What can hang from each mark:
k162: k110 k309 k423 k735 k858 k995
k439: k423
k612: k110 k844
k992: k144 k858 k890
k309: k144 k162 k844
k110: k144 k162 k309 k423 k612 k735 k858
k735: k890
k890: k144 k735 k992
k858: k309 k612
k995: k110 k423 k890
k423: k439 k612 k735 k890
k144: k309 k439 k735
k844: k162 k735 k890

Every row comes from one small tree of marks. Brackets hold a mark, then the marks that hang from it, in the order of their numbers. Every link used is in the known rows. Which tree was each row made from?
Known rows:
{k890 {k144 {k309 k162 k844}} k992}: [-425   89   18 -133  166  150 -179  -58  131   51   63  167 -117  196
  -24   64   20  -34  -99   14 -106   22   45   59  -94  -11   59 -103
   25   93   29  -49 -106   59  -41  -93  105   52  217   72  -82  -55
  295  -89  -37  209   -3  171  170   -2]
{k844 {k890 k144 k735}}: [-137    1   -8  117 -140  107  -76   47 -103   85  142   97  -46   32
  -41    1  -13 -112 -102    8  -78  -48   55  -82  -93  -99   27 -251
  170   93   53  -37 -102   81  -12   21   15  -69  270   69   71  -80
  134   45 -143  139   -2   85   84  -73]
{k995 {k423 {k612 k844}}}: [ 163  -13 -122  -20  172   -6 -209  110  115  -51  -55    8  -32   33
   37   -8   21   69   -2    7   31  187  -64  -94  -30  -49   61  -28
 -248   47  -36   40   35   68   42    8  -76   68   -4  -92  203  -24
  -46  -59  -96 -130  -94   32   39  310]
{k858 {k612 k110 {k844 k735}}}: [-153   68   -6  -18  -24   -5 -125   58   60   34  138  -23    8    7
 -122   36    2   81   37   63 -217  -10  -75  -35  -63  130   65   22
  -50   37  -11  -59 -157  -30 -101   -8   21 -267  192  -18   45   84
   38   22   86   38  -58   -2  176  154]
{k858 {k309 k144 k162} k612}: [-451   78  -45 -146   46   42  -80  -77  112  -63   33   84  115  159
 -239  -72   34  -29    2  110   36  -70  -84  -82    5   45  -61  150
 -454   -9  -25  -69   -7   17   15 -196   92  -52  -21  -18  101  109
 -118 -276  294  -98    0   44   95  315]
{k995 {k423 {k890 k144 k992}}}: [ 200  -16    7  -60   68   10 -284  121  -32   86    0  124 -174   62
   29  -36    5 -107 -119   -3   70  108   69  -53 -139 -120   69 -105
 -132  126    3  -12  -44   74   89   -6   51   25  -14    6   59  -64
   10  -72 -142   47 -164  144  120  218]
{k844 {k162 k423} k890}: [-215   16  -66  197  -45   26  -23   52 -270  -64  130   21  -81  -23
  -90  -84  -37   81  -20  125  134 -207  232  -11  -22 -111   39 -149
  213   47  -93   68 -149   10   89 -149    6  -48  -42  -90  129 -199
  312   36   12 -174   72   30  109   31]
{k423 {k612 k844} k735 {k890 k144}}: [ 268  -93  -81   50  155  148 -478  185  -71   23   35   54  -88   49
  -53  -24   53    8 -132  -15 -211  136    1 -257 -102 -239  124 -182
  240   15  -83  121  -53   34   69  159  -45  -70  235   93  210  -95
  -55 -191 -232   47  -68   44  -17   88]
{k309 {k144 k439} {k844 k735}}: [-229   80   31  -14   90  -22  -15    3   28  -28 -117  -10  -99  146
   85  -17   68   78   35  157  -47  -98 -159    0  115  -76  -18 -191
   30  -50  -32   -7  -17    4   36  -55   59  -11   23  160 -165   -7
  152   30  -17  183  -17   38    8   66]
{k735 {k890 {k992 {k144 k309 {k439 {k423 k612}}}}}}: [ 374  -16  182   -3  204   31 -301  154   55   10 -304  123 -139   86
  -12  -60  144   22  -45   63  -60   72   88   50  134 -117  136 -292
 -181   10  -62  -64   -2   29   42  -28 -153 -237  -26   30   63  -72
 -243  -96  -46  278  -75  -60  109  -51]
{k162 k110 {k995 {k423 k735 k890}}}: [ 566  -19  -71    1   30    3 -186   67 -166  -10  -43   54   -7 -162
   -3 -223   40  121    4   79 -103    4   48  -45  -62 -157   17  -82
  158  124 -112   90  129   24   50    4   -6  100 -384 -139   34  -74
   -6 -102 -169   30   -6   54   50  295]
{k992 {k144 {k309 k162 k844} k735} k858 k890}: [-109   15  137   48  253    4  -90  -32  320   66   21  227 -120   27
  -98  -77   29 -167    2  458 -303   24 -208 -141  270 -183   53 -337
 -100   -8  -48  -46 -183  -18  -45  -38 -109 -202  187   71   67 -317
 -223 -230  119  280   62  104  178 -150]
{k890 {k992 {k858 k309 {k612 k844}}}}: [ -90   11   81  -44   51   75 -192  -40  195   31 -112   67  -66  106
 -147   38  -54   49  -37   30  -93   53  -28  -70   -3   25  127   38
 -335  125  -47  -34 -192  -74  -94  -59   37 -152  210  109  101   99
  -23 -136  137  215  -68  133  207  131]
{k162 {k110 k144} k309 k995}: [ 236  -35  182  159   57   91 -113   25 -321  -46 -250   11   -5  -34
  125 -162   50  198   27   57 -245 -218   -8  -69   93 -151  -11   -1
  -28  165  -78   67   87   67   35 -192  -18   66 -353 -145   37   53
  153   57   -4  153  107   47   19   69]
{k995 {k110 k612 k858} {k890 k144}}: [ 374  -26  -85  203  161  -48 -107   94 -111   70 -257   97 -158   69
  -18  -35  -11  -25 -101  149   58   61  -40  -92 -185 -179   15 -128
 -509  126   49   68  -63   79   12 -147   51  141 -108  -99   86  -91
  109   16  141  182 -113  -74   59   78]
{k423 {k612 {k110 k858} k844} k735}: [ 325 -121 -136   92  127   44 -395   53    6   19  -89   -3  -99   29
  -30  -44  -31  199  -15   46 -367   81    2 -114 -152  -67  160  -14
  252   31  -92  124 -152  -13  -48  119    2    5  118    8   73   20
  -94  -80  -56  168  -21 -125  -31   70]
{k612 {k844 k162 {k890 k735 k992}}}: [-331   66  -49  135  -99  127 -124   50    6  -13  168   50  -78   87
 -155   57  -79   94  -79  -60  -93  -50  131   26  -75  -53  139 -183
  288  158  -13  -35 -293   82  -61    9   37 -149  367   48  109 -104
  345   84 -249  -46  -27  136  109   50]
{k110 {k612 {k844 k735}} {k858 {k309 k144}}}: [ 145  -50  -53  266  -80   11 -168   25   69   -4 -254   27  -96  202
 -152  -15  -17   80    9   94 -176  -61 -189 -274   -6 -123   68   65
 -234   59  -46   45 -273    0    3 -117  109  -56   79   79   54   52
  -11    9  274  300 -101 -108  -22  226]
{k439 {k423 {k612 k844} k735 {k890 {k992 k144}}}}: [ 309 -102  -66  -27  257  114 -553  208   20   26 -210  165 -195   18
  -10  -68  105   43  -41  -11 -134  180  -31 -132   22 -260  110 -225
  152   46 -128    9  -45  -12   84   94 -120  -78  117   61   91 -155
 -368 -188 -197  104 -121   39   42  100]
{k844 k735 {k890 k992}}: [-208   39 -103  142 -168   27  -85   55 -129    4   74   29 -170   62
  -54  -10  -47  -50  -38  121   58 -159  149   25   43 -182   51  -73
  336   58   -5  -11 -147   31   87  -78   50  -90   34   27  -67  -89
  259  114  -93  187    7  106  123  -36]
{k995 {k110 k735 k858}}: [ 142   31 -209  238   42 -103  -74  -48  -95  -36 -124   29  -42   12
  -44  -56  -51   79  -31  179  -92  102  -94   42 -131  -93   25  111
 -125   46    2   68 -123   23   -2   -7   60  205 -186 -169 -111 -109
  121   32  190   97  -27 -115  -39  -29]
{k890 k144 {k992 {k858 k612}}}: [-250   -4   89   -8   33  105 -225  -16  -29  152  -92  118 -209  123
  -34   32  -52  -60 -128   40  -38  -10   64  -45  -21  -53   84 -171
 -208  125  -17  -10  -75  -16  -29  -72   55  -61  200  177   48   76
   95  -53  183  322  -66  134  233    6]
{k844 {k162 {k995 k110}}}: [-145  118 -115  104   13  -61   76   23 -166  -65   38   16  -12   19
  -42  -67  -57  131  -56  123   20  -38   90   35   81  -23   25   31
  113  180  -47   40  -43   82  -24 -215  -18   26  -74  -88  -41  -27
  226   77 -105  -66   38   85   99  125]
{k110 k144 k162 {k423 {k735 k890}} k858}: [ 546 -102   88  399  -46   71 -348   -1 -470  -47 -474   42  -12  119
 -200  -93 -100  134  -59   20 -214 -194  103 -101 -256 -320  133    2
   41   35  -38  157 -330   73   86  136  199  -12 -404 -130  -37 -210
  -35  -63  409  -36  -91 -304  -78  -22]
{k995 {k110 k144 {k162 k423 k735} k309} k890}: [ 402  -21   24  191  260  -46 -191   33 -294 -160 -374   23  -90   59
   40  -79  -44  129  -16  177  -30  -19  -20    4 -238 -239   20  -44
 -648  153   -7  176 -133   54   67  -85   44  180 -601 -407  125 -224
  128    1  262 -229   -9   16   64  -49]
{k844 k162 {k890 k144 k992}}: [-366   40  -18  153  -75   79 -112   76 -202   61  146   79 -218  138
  -87    1 -108  -58 -173   -4  117 -169  286    5  -87 -137  102 -201
  282  161  -33    7 -234   89   72 -188  110  -92  261  121   34 -102
  411   68 -146   89  -16  151  178  -31]
{k110 k144 k309 {k423 k439 k735} k612 k858}: [ 915 -185 -157  600  -75  145 -603 -144 -461 -112 -736   21  -59   29
  -98  -19  -50  194  -16  -17 -234  -80 -180 -214 -255 -354  170  145
  107  -22  -63  144 -262  102  280    2  137   30 -486  -18 -109 -240
 -241  -21  323  -77  -44 -313 -271 -101]
{k890 k735 {k992 {k858 {k309 {k144 k439}}}}}: [  38  -32  126  -45  -36   41 -220  -92  168   10 -198   82 -102  118
  -39  -41   -8   18  -92  126 -242   36  -84  -54  108  -69  107 -212
 -210  179  -33  -20 -177  -12  -78   34   -4 -153  100  230  -32  104
 -101  -80   61  342  -40  195  132    0]
{k309 k144 k162 k844}: [-753   88 -106 -161  206   96  -34  -72   44  -35   68  120  -41  212
   -1  -61    4   28   43   99   58  -86  -75   71  -39  -35  -86  -21
  -61 -132  -32   -3   75   62   28 -160  126  216   60   -2  -84  -46
  215 -156   41  -14   35   24  -65  257]
{k110 k144 k612 {k858 {k309 {k844 k890}}}}: [ 306  -85   89  420  -45  100 -165   11 -142   72 -422   96  -97  146
 -168  -60  -25  -66    5  132  -35 -164  -38 -229 -197 -167  106   91
 -169   35  -25   40 -281   57   68 -177  190   16   -9  -37   40 -112
   72  -36  318  387  -95 -253 -103  149]
{k162 {k110 k612 k858} k735}: [ 324  -73  -96  315  -32   30 -156  -65 -223   54 -201   26 -178  -13
  -32 -103   40  178   37  175 -189 -133   76  -51 -222 -104   21  -87
 -222   11 -111  176  -36  -61  -44  -52   38  110 -315 -168  118  -23
  156   42  448  456   56 -159  -23   94]
{k423 k439 k612 {k890 k735 k992}}: [ 390  -91  -99   53  -21  114 -586   24 -191  -59  -88   63 -168   77
  -42  -37   81   65  -62   43 -152   94  141  -40  -86 -202  186  -70
  129   -3  -24   12  -21  101   90  132 -117 -194   -8    6  180  -16
 -253 -138 -233   96  -13   12 -169   85]
{k612 {k844 k162 k890}}: [-222   70  -57  176    9   49   16  101  -63  -59  204    2  -24   75
 -153   22  -91   81  -33  -44   77  -71   82  -45  -44  -43   81 -110
  239   56  -66   17 -222   41   12  -86   32 -106  322   35  127 -136
  309   39 -205 -145  -14   45   76   62]
{k844 {k890 {k144 k309}}}: [  99   24   -9  124   11   70  -36   94  -23   29  137   83  -46   51
  -78  -12   -5 -128  -87   21   56   -5   50 -124  -43  -53   40 -154
  130   78   -2  -33  -86   21   54  -47   42  -54  215   62   57 -113
   50   -2 -108  144   -6   22  109 -140]
{k844 {k162 k858 k995} k735}: [-283  120  -36  195 -321  -82   74   -4 -386  -95  178  -18  -11   91
  -66 -138  -83  109  -26  153  -85 -245   21   40  335 -193  -35   -9
  434  154  -84  102  -34   79   39 -290  -39 -131  -95   -5  -29   24
  461  123  -95   91  110  149  203  104]
{k612 {k110 {k309 k144 {k162 k995}}}}: [-216    0 -161  -76   51   52 -146  -83  -60  -69   38   57   15  143
   28  -75  -53  104   41   31 -197  -60  -26   69  -73   43   55  121
   35   20  -78    8   21  112   51 -268   59   86  -38    3 -125   68
   80  -67  -44   47   51    6  -39  185]
{k612 {k110 {k162 k735}}}: [  92  -18   -3   13   25  -27 -110  -42 -123    3   66    1  -95   79
  -24  -31  -70   75  -13   75 -218  -57  124   49 -250   59  105  -14
 -101   61  -73  108 -151  -10  -92  -30   29 -101 -108 -129  -15   41
    8    4  207  141   32   -6  110    2]
{k439 {k423 k612 {k890 k144 k735 k992}}}: [ 109  -66 -102  -25   59  142 -469  133 -135   96  -73  210 -187   64
   22  -16  140  -60  -71   -3 -120  158   88  -52  -98 -175   79 -256
   24  142  -33  -40  -23   48   26   35 -129  -78  209   39  138  -71
 -179  -84 -103  337 -125   62   59  112]
{k995 {k423 k439 {k612 k844} k735} k890}: [ 684  -33  -97  -64  259  -36 -342   94   -9 -150 -152   -4  -78   -5
   37  -81  -37  117   -2  -37   69  205 -162  -56  -68 -254   25 -126
 -155    8  -34  120   83   64  125   73  -80   54 -267 -123  196 -121
 -201 -178 -378 -360  -61  116   12  174]
{k858 k309 {k612 k110 {k844 k735 {k890 k992}}}}: [-112   57   -1   -5  -92   26 -203   66  126   24  137   22  -25   69
 -220    8  -33   20  -15   89 -179  -66   45  -77 -136   78  144  105
  -92  131  -21 -101 -331  -31  -82 -139   95 -370  262   12   50   85
   66  -54    6  181  -62  104  273  199]
{k890 {k144 {k439 k423}} k735 {k992 {k858 k612}}}: [ -18   31  141    0   26  120 -277  -44  -40  157 -239  198 -151   67
  -34   76   85   20 -102   10 -203   98  -88   12   22  -42  100 -479
 -210  234  -17  -87 -104   -9 -106   21 -115 -203  272  261   -2   36
  -60  -21  140  427 -118  190  359  -77]
{k890 k735 {k992 {k144 k439}}}: [ 146  -42  226  -23  -42   20 -247   -1  165   51 -234   38  -95   26
   33   30   81   22 -111   47 -318   13  -24   -6  139  -76  140 -331
  -95  145   44  -99 -127   88  -62  134  -74 -229   66  205  -47   36
 -129   21  -51  118  -41  165  122 -109]
{k309 {k162 k423 k735 k995} k844}: [-504  107  -80  -83  101  118  -19 -137 -213  -69   78  103  -33  112
  120  -57   60  226  116  170 -194 -155   29  121  -49  -74  -67  -53
  -29  -40 -104  144  152   17  -75 -227  -19  249 -261 -205  -61  -79
  487  -97  115  144  179  212  137  263]
{k309 {k162 {k110 k144 k612 k858} {k423 k735}}}: [  91 -110   29  282   89  121 -365  -55 -385   -6 -341  108  -88  -57
 -150 -203   50  172  -13  196 -227 -231   36 -113 -152 -270   -4 -169
  -23    4 -117  199  -98   35   69  -45   91  124 -503 -201   47 -177
  271 -110  527    4   57 -138   34  146]
{k992 {k144 {k309 k162} {k439 k423}} k890}: [ 411   22  219  -14  248  -38 -155  101  202  -48 -242  191   31   -3
 -123  -34  181  -51  -30  196 -113   55 -192 -116  301 -113   25 -435
 -263   58  -63 -154  -47   20   74  -67 -219 -283   62  185   26 -203
 -502 -183   66   18  -54   58  239 -163]
{k439 {k423 k612 k735 {k890 {k144 k309}}}}: [ 470  -56 -154   32  196  107 -412  151  -99   23  -62  184  -95  -28
  -59  -84  139  -65  -54   45  -64  205  -45 -174  -28 -199   33 -197
  250   75 -107   41   18  -47  111   85 -129  -31   69    2  119 -186
 -384 -185 -103  192  -77  -35   56  -46]

Write each row's tree:
[ 235   -9  148   21  -69   85 -152   52  184   87  -14  137   19  -28
  -81   30   80 -134 -119  102 -276   60  -74 -155   57  -45   30 -305
  -80  153   84 -121 -110   27  -52  124  -66 -202  229  106  140  -83
 -256  -14  -40  157  -41   66  110 -195] : {k992 {k890 {k144 k309} k735}}
[  71   58  262   10  174  105 -152   17   31   97 -141  135 -173  176
   -4   14   11    8 -109   72 -102   11   73   82  -17  -63  157 -331
  -58   25  -27    9 -118  -10  -59  -30   10 -150  210  157  -31  -64
  248  -63  -75  501  -50   50  182 -135] : {k735 {k890 {k144 {k309 k844} k439} {k992 k858}}}
[-131   74   49   41  123   37 -137   95 -182   54 -133  102 -139  133
   85    6  118   50   13  117  -47  -41    2   66    4 -167   24 -304
   83  -56  -24   21  -28   22   13 -117 -104 -122  139   36  -15 -114
  231    6  -88  398  -41   -4  124   47] : {k309 {k844 {k735 {k890 {k144 {k439 {k423 k612}}}}}}}
[  92   13 -200   88  162   36 -261   84 -143 -133 -111  -10    6  -25
  108  -91   76  242    5  139 -245  136  -40  -44   -2 -131   76  -13
 -233   86 -114  141  106   75  -13 -126 -110  134 -276 -233   25  -55
  274  -21   30  -24   50   78   58  260] : {k162 {k423 {k612 k844}} {k995 {k110 k735}}}
[ -93  -24 -180  136   86   54 -315   18  -59 -119  129  -55  -40   56
   -7  -22  -36  177  -30   95 -324   22    3   -9  -74  -49  172   56
   96   58 -134  125 -177   71   34 -120  -96 -121  104 -109  160  -29
  221  -12  -42  -27   62   28   20   91] : {k423 {k612 {k110 k735} {k844 {k162 k309}}}}
[ 775 -110   32  292  -13   73 -453   14 -295 -128 -322  -23  103 -127
  -56  -79  126  154  -20   79 -337  -44  -31 -115 -199 -197  144 -144
 -117  106  -59   27 -213   73  123  132   21 -190 -285   -1   54 -204
  -22  -52  152  -25  -58 -115 -118   14] : {k162 {k110 {k144 k439} k309 {k423 {k890 k735}}}}
[-333   14   54    3   93   37  -77   10  -10  114   40  120 -240  135
   23 -124  -49  -79   -6  140 -101  -23    8   81   31 -131   15 -177
  -44  -58  -55   49  -45  -10  -48  -49   76  -56  -32  -34  -58  -57
  123  -68   23  358   -7   27   22   45] : {k309 {k144 {k735 {k890 {k992 k858}}}}}
[ -54    5 -126  -21  168   71 -212  -24    9 -145   49   66   45   22
  -93  -57  118   81   18  186  -86   34   43  -53   74  -45   27  -35
  -97    1  -73   59   38   15   49  -33 -111   23 -165 -157  170 -108
   19 -162  197 -105   94    9   80   73] : {k144 {k309 {k162 {k423 k612}}}}
[ -79   82   41    1  -82   -8  -52   13  169  -40   26  -26  110   55
 -209   58   23   50   21   50 -140   -3 -147 -153   35   51   30  132
 -254   87   18  -71 -217  -55  -83  -41   18 -264  162    6  134   85
  -35  -74  120   -5  -50   91  194  171] : {k858 k309 {k612 {k844 k735}}}
[-471   63  106   25    5   73 -105    6 -106  124  -19  123 -259  181
   57  -14  -78  -28  -52  168  -68 -133   83   89   -7 -180   44 -185
  165  -32   14   49 -153   -9  -38  -90   72  -48  184   55  -69  -85
  433   40  -47  481  -13   93  132   -1] : {k309 {k844 {k735 {k890 k144 {k992 k858}}}}}
[  77   -2   45  326   23  173 -300  -77 -413 -147 -335   28   70  138
  -45  -52  -39  103  -10   64 -237 -195  -15   63 -267 -296  126  107
 -190  -59  -48  133 -225  138  146  -72  113  -19 -438 -300  -47 -276
  284  -50  351 -100   15 -160  -96   16] : {k110 k144 {k162 {k309 k844}} k423 {k735 k890}}
[ 336   -2 -432  251  134    5 -358   21  -19  -90 -248  102  -53  -11
  -63 -126   20  -57  -59  214  112  241 -225  -59 -236 -186   80  137
 -428  -12  -67   68   13  143  272 -133   37  221 -429 -285   17 -252
  -79  -72  158 -162 -138 -144 -163  304] : {k995 {k110 {k309 k144} k612 k735} {k423 k890}}
[ 320  -36   63    4   81  -12 -182   16   23  -25 -142  159  -41   66
  -88 -125   55  -29   -1  166  -92  109 -208 -159  114 -113   26 -238
 -210  105 -118   -8 -123  -83   -2   -6 -104 -163  138  186   44  -35
 -371 -193   59  333  -96   73   92   64] : {k992 {k858 {k309 {k144 {k439 {k423 {k890 k735}}}}}}}
[ 443  -80  -50  357 -111   28 -144 -139 -133   -8 -345   35  -90  200
 -210   18  -36  109  -15  108 -186 -112   59 -159 -256 -107  164  101
 -418  105  -77  166 -278    3  -40 -110   47  -16 -222 -120  145   13
  -57  -44  577  340   -6 -149   37   89] : {k110 {k162 k735} k612 {k858 k309}}
[ 160  -71  -84  412 -190  162 -310 -148 -429 -116 -328   36   61   89
 -160  -91  -12  136  -20   20 -159 -147   39  147 -234 -259  191   26
 -286 -121 -111  210  -56  142  175 -228  -34  -53 -523 -338  123 -197
  427  -41  449  -67   87 -263  -40   41] : {k110 {k162 k423 k858} k309 k612 {k735 k890}}
[ 157   -1  160   63  185   19 -154   65  303    6 -103   78  -36   38
 -160  -22   -4  -12  -17  164 -142  110 -217 -244  243   10   95 -162
 -334   62  -61  -66 -122  -78  -48   71  -68 -198  254  128  209  -37
 -365 -138  200   88  -53  -10  170  -49] : {k992 {k144 k309} {k858 {k612 k844}}}
[ 425   99  165  109   93  -35   76    0   96   11   68   14   54  -28
  -99    9  138   -6   25  104 -261   96  -77   79   56   26  108 -234
   38   -9  -14  -11 -107   -5 -105   93 -110 -334  -55  -71  -22 -147
   44  -51  -74  213   22  -27  130 -207] : {k144 k309 k439 {k735 k890}}
[ 155    0 -158   25  120    2 -186  -70   92  -53 -206  100 -107    2
   33   -7  -79   56  -57  182  -73  160  -60  128  -71 -153   80  -76
 -326  196   69    7 -120   46  -21   -3  -45  127  -96 -119   70 -130
   49   13 -122   64  -29  133   56  -84] : {k995 {k110 k309} {k890 k735 {k992 k858}}}
